Below are the code and all the weights of a small trained network. Each question names an input and a target symbol and asks about switching units off, where a switched-off unit gives its printed mean instead of its output.

import numpy as np


def w(rows, s, z=0):
    codes = np.array(rows[::2]) - 128.0
    scale = np.full(codes.shape[1], s)
    scale[-1] = z or s
    return codes * scale


def f(y):
    return y / 2 * (1 + np.tanh(0.7978845608 * (y + 0.044715 * y**3)))


def softmax(a):
    e = np.exp(a - a.max(-1, keepdims=True))
    return e / e.sum(-1, keepdims=True)


def log_softmax(a):
    a = a - a.max(-1, keepdims=True)
    return a - np.log(np.exp(a).sum(-1, keepdims=True))


def net(x, mask):
    ids = ['βγζηθμξσφψ'.index(c) for c in x.split()]
    T = len(ids)
    res = E[ids] + P[:T]
    u = 0
    for l in range(2):
        r = res
        for j in range(2):
            rows = slice(2 * j, 2 * j + 2)
            q, k, v = (r @ M[l][rows].T for M in (Q, K, V))
            z = softmax(np.where(np.tri(T) > 0, q @ k.T / 2**0.5, -1e9)) @ v
            o = O[l][rows]
            res = res + np.where(mask[u + j], z, o[:, -1]) @ o[:, :-1]
        u += 2
        y = f(res @ A[l][:, :-1].T + A[l][:, -1])
        res = res + np.where(mask[u : u + 12], y, B[l][:, -1]) @ B[l][:, :-1]
        u += 12
    return log_softmax(res[-1] @ U[:, :-1].T + U[:, -1])


Q, K, V, O, A, B = {}, {}, {}, {}, {}, {}
E = w([
[206,166,140,120,64,65,112,29,185],'β',
[61,26,155,18,151,224,50,80,211],'γ',
[17,32,17,230,204,74,195,144,93],'ζ',
[121,213,193,194,222,84,232,79,165],'η',
[221,19,160,181,81,213,162,218,79],'θ',
[148,57,64,221,118,26,149,66,254],'μ',
[195,205,197,209,155,225,42,27,174],'ξ',
[120,185,110,67,82,90,193,108,42],'σ',
[53,131,79,214,250,124,47,78,69],'φ',
[236,240,181,233,112,188,205,183,42],'ψ',
],0.0047)
P = w([
[239,220,225,69,16,90,230,157,82],'0',
[157,30,11,184,254,203,68,143,144],'1',
[21,223,194,173,9,3,5,166,20],'2',
[67,31,238,223,205,63,241,30,221],'3',
[247,79,6,22,255,250,201,150,202],'4',
[36,147,177,166,46,49,21,87,58],'5',
[168,30,230,226,233,168,239,66,241],'6',
],0.0042)
Q[0] = w([
[221,36,30,193,242,248,249,97,227],'L0H0',
[50,89,246,162,152,110,209,5,176],'L0H0',
[228,200,9,21,76,194,9,190,43],'L0H1',
[3,201,130,73,10,6,23,246,35],'L0H1',
],0.0044)
K[0] = w([
[252,133,50,11,12,202,246,204,13],'L0H0',
[170,55,6,167,249,216,126,224,241],'L0H0',
[71,221,244,238,18,34,183,143,16],'L0H1',
[15,37,217,243,118,25,5,110,101],'L0H1',
],0.0043)
V[0] = w([
[20,12,26,251,235,15,72,196,202],'L0H0',
[116,118,21,121,19,7,53,33,226],'L0H0',
[20,73,25,220,217,65,177,236,3],'L0H1',
[103,7,114,91,209,250,16,94,252],'L0H1',
],0.0042)
O[0] = w([
[12,81,89,229,168,49,10,209,107,1],'L0H0',
[202,5,103,70,8,38,47,228,125,82],'L0H0',
[19,49,74,230,248,117,137,93,21,67],'L0H1',
[3,218,155,171,92,224,100,241,243,80],'L0H1',
],0.0042,0.0026)
A[0] = w([
[198,86,223,80,10,15,46,160,112,253],'L0N0',
[185,203,235,214,155,87,195,15,131,237],'L0N1',
[172,125,211,201,123,243,239,194,235,199],'L0N2',
[127,53,20,126,254,240,222,43,249,220],'L0N3',
[207,82,194,35,167,129,227,21,209,191],'L0N4',
[139,171,26,29,66,194,130,189,71,255],'L0N5',
[204,144,226,81,26,201,184,214,94,81],'L0N6',
[167,41,156,23,61,60,65,95,138,225],'L0N7',
[107,241,248,91,12,67,102,157,185,194],'L0N8',
[108,64,151,76,252,210,85,30,237,163],'L0N9',
[92,195,78,155,92,2,125,135,14,170],'L0N10',
[76,250,109,76,35,176,19,78,33,230],'L0N11',
],0.0043,0.0025)
B[0] = w([
[196,118,151,77,21,27,24,135,143,188],'L0N0',
[173,185,229,215,120,84,183,13,100,242],'L0N1',
[169,169,189,229,131,164,233,182,191,212],'L0N2',
[230,184,112,165,149,95,166,102,8,234],'L0N3',
[200,65,102,85,72,109,242,82,82,255],'L0N4',
[124,103,45,30,83,202,46,186,26,166],'L0N5',
[144,127,167,127,35,209,213,121,170,165],'L0N6',
[122,78,65,77,56,37,76,146,136,173],'L0N7',
[208,217,239,15,91,99,44,159,238,174],'L0N8',
[162,160,75,157,71,27,185,125,15,185],'L0N9',
[27,230,144,193,53,78,119,177,68,151],'L0N10',
[91,176,189,40,180,213,4,69,47,164],'L0N11',
],0.0045,0.0055)
Q[1] = w([
[173,185,3,33,170,156,84,209,96],'L1H0',
[234,236,47,176,185,103,188,122,164],'L1H0',
[225,177,40,39,99,199,28,253,165],'L1H1',
[202,173,23,124,168,112,220,98,81],'L1H1',
],0.0041)
K[1] = w([
[169,203,245,79,23,62,135,72,194],'L1H0',
[235,227,131,31,93,164,241,121,113],'L1H0',
[55,161,232,71,4,46,112,86,245],'L1H1',
[204,97,59,9,56,173,168,160,117],'L1H1',
],0.0041)
V[1] = w([
[73,98,153,249,221,235,98,179,186],'L1H0',
[68,42,32,3,103,229,87,194,88],'L1H0',
[169,178,196,167,120,247,233,187,172],'L1H1',
[165,31,129,146,23,195,204,243,219],'L1H1',
],0.0041)
O[1] = w([
[160,161,51,185,175,49,32,90,36,4],'L1H0',
[10,26,168,175,76,253,159,4,109,72],'L1H0',
[89,220,20,124,89,103,246,55,88,163],'L1H1',
[18,166,27,246,12,186,243,144,163,140],'L1H1',
],0.0042,0.015)
A[1] = w([
[43,116,122,150,20,214,225,14,231,5],'L1N0',
[9,12,122,149,84,5,86,245,148,226],'L1N1',
[105,34,160,67,58,49,52,139,140,45],'L1N2',
[78,211,196,167,183,25,57,168,237,161],'L1N3',
[236,34,103,85,219,98,191,39,25,73],'L1N4',
[178,96,175,78,126,186,166,206,147,246],'L1N5',
[249,94,107,49,253,148,63,172,109,246],'L1N6',
[180,26,131,138,115,131,229,13,59,107],'L1N7',
[174,154,56,183,166,202,230,52,57,67],'L1N8',
[227,211,90,110,133,49,156,245,133,212],'L1N9',
[14,129,224,139,156,229,178,228,239,23],'L1N10',
[180,37,165,172,189,126,227,17,101,131],'L1N11',
],0.0043,0.0033)
B[1] = w([
[1,198,114,174,195,244,182,36,49,226],'L1N0',
[18,11,17,218,82,111,214,154,126,155],'L1N1',
[129,113,29,51,46,38,87,64,135,158],'L1N2',
[12,191,103,143,239,164,141,179,229,169],'L1N3',
[153,120,140,54,246,41,20,12,142,182],'L1N4',
[165,61,199,171,199,194,151,151,139,239],'L1N5',
[212,81,253,224,254,200,74,38,101,155],'L1N6',
[34,34,82,41,173,159,50,5,99,231],'L1N7',
[104,132,20,31,55,17,32,73,121,226],'L1N8',
[236,197,127,225,142,28,166,234,144,254],'L1N9',
[73,253,181,6,216,11,52,204,228,140],'L1N10',
[85,17,138,14,69,141,58,36,136,217],'L1N11',
],0.0042,0.0087)
U = w([
[220,19,219,240,28,197,182,214,109,245],'β',
[19,240,216,62,224,156,218,227,235,75],'γ',
[136,118,105,206,240,166,85,97,32,178],'ζ',
[226,153,116,63,128,8,81,119,229,2],'η',
[4,137,23,234,32,176,198,47,36,85],'θ',
[167,100,12,170,66,52,210,236,243,130],'μ',
[237,220,213,226,131,141,182,180,61,104],'ξ',
[67,3,183,16,157,187,88,9,169,152],'σ',
[198,198,208,149,225,221,14,63,123,112],'φ',
[123,235,22,15,21,52,48,80,14,96],'ψ',
],0.0043,0.004)

Each question gives the input, a string of symbols that net reads in full, and the target symbol t.
The units are the heads (2 rows each of Q, K, V and O) and the neurons (one row each of A and B). Each row of codes is followed by its name. A weight is (code - 128) times the scale printed after its matrix; where a second scale follows, it is the last column's (O, A, B and U).
mask holds one flag per unit, layer by layer, with each layer's heads first. A switched-off unit (its flag False) gives its mean, the last column of its rows in O or B, instead of its output. The means were averaged over made-up inputs and are rounded, as every weight is.
A unit's drop is (log p(t) with every unit on - log p(t) with that unit switched off) / (log p(t) with every unit on - log p(t) with every unit switched off).
The circuit of an input: a set's keep is (log p(t) with only the set's units on - log p(t) with every unit switched off) / (log p(t) with every unit on - log p(t) with every unit switched off). Starting from the 12 units with the biggest drops (on a tie, the unit counted first), units are removed one at a time, each time the one whose removal leaves the highest keep (on an exact tie, the one counted first), for as long as the keep stays at least 0.8.
circuit, biggest first: the units of the circuit, biggest drop first
unit that matters most: the unit with the biggest drop
top k neurons: the k neurons with the biggest drops, biggest first
k most important neurons of layer l: the k neurons of layer l with the biggest drops, biggest first
heads that matter: for each layer, one digit per head in row order, 1 if its drop is at least 0.15 and else 0, layers parted by /
input ψ ψ θ ξ, target ψ: heads that matter -> 10 / 11
input ψ μ θ β, target μ: heads that matter -> 10 / 10
input γ η θ σ γ θ η, target γ: circuit, biggest first -> L0H1; L1N10
input γ μ σ θ ζ, target θ: heads that matter -> 11 / 11
input σ θ γ μ, target θ: heads that matter -> 10 / 01
input σ β μ σ η, target σ: top 2 neurons -> L0N4; L1N11
input η θ γ σ η, target ξ: top 3 neurons -> L0N1; L1N9; L1N6
input γ γ σ ψ, target γ: circuit, biggest first -> L0H1; L1N10; L0N2
input ξ γ σ θ, target γ: circuit, biggest first -> L0H1; L1N10; L0N2
input β γ σ γ, target γ: circuit, biggest first -> L0H1; L1N10
input γ η β ζ σ θ μ, target σ: most important neuron of layer 1 -> L1N11
input ξ σ ξ γ ξ ξ, target φ: 3 most important neurons of layer 0 -> L0N11; L0N4; L0N8
input μ β φ σ, target β: circuit, biggest first -> L0H0; L1H1; L1N8; L1N0
input γ θ σ σ σ, target θ: top 2 neurons -> L0N6; L1N0
input γ σ σ η ζ ζ, target θ: unit that matters most -> L1H0
input σ θ σ σ γ β, target η: circuit, biggest first -> L1H1; L1N0; L0N0; L0N8
input ψ σ σ γ ψ, target η: 3 most important neurons of layer 1 -> L1N8; L1N4; L1N9
input μ σ φ σ, target σ: top 3 neurons -> L1N9; L0N2; L0N1
input μ θ γ θ, target θ: heads that matter -> 00 / 11
input θ β η ψ θ σ σ, target θ: heads that matter -> 00 / 01
input ξ σ σ φ β, target μ: heads that matter -> 11 / 11
input σ γ γ, target σ: top 4 neurons -> L1N9; L0N11; L0N2; L0N1
input ψ θ β, target η: heads that matter -> 10 / 01
input γ γ μ, target μ: top neuron -> L1N1
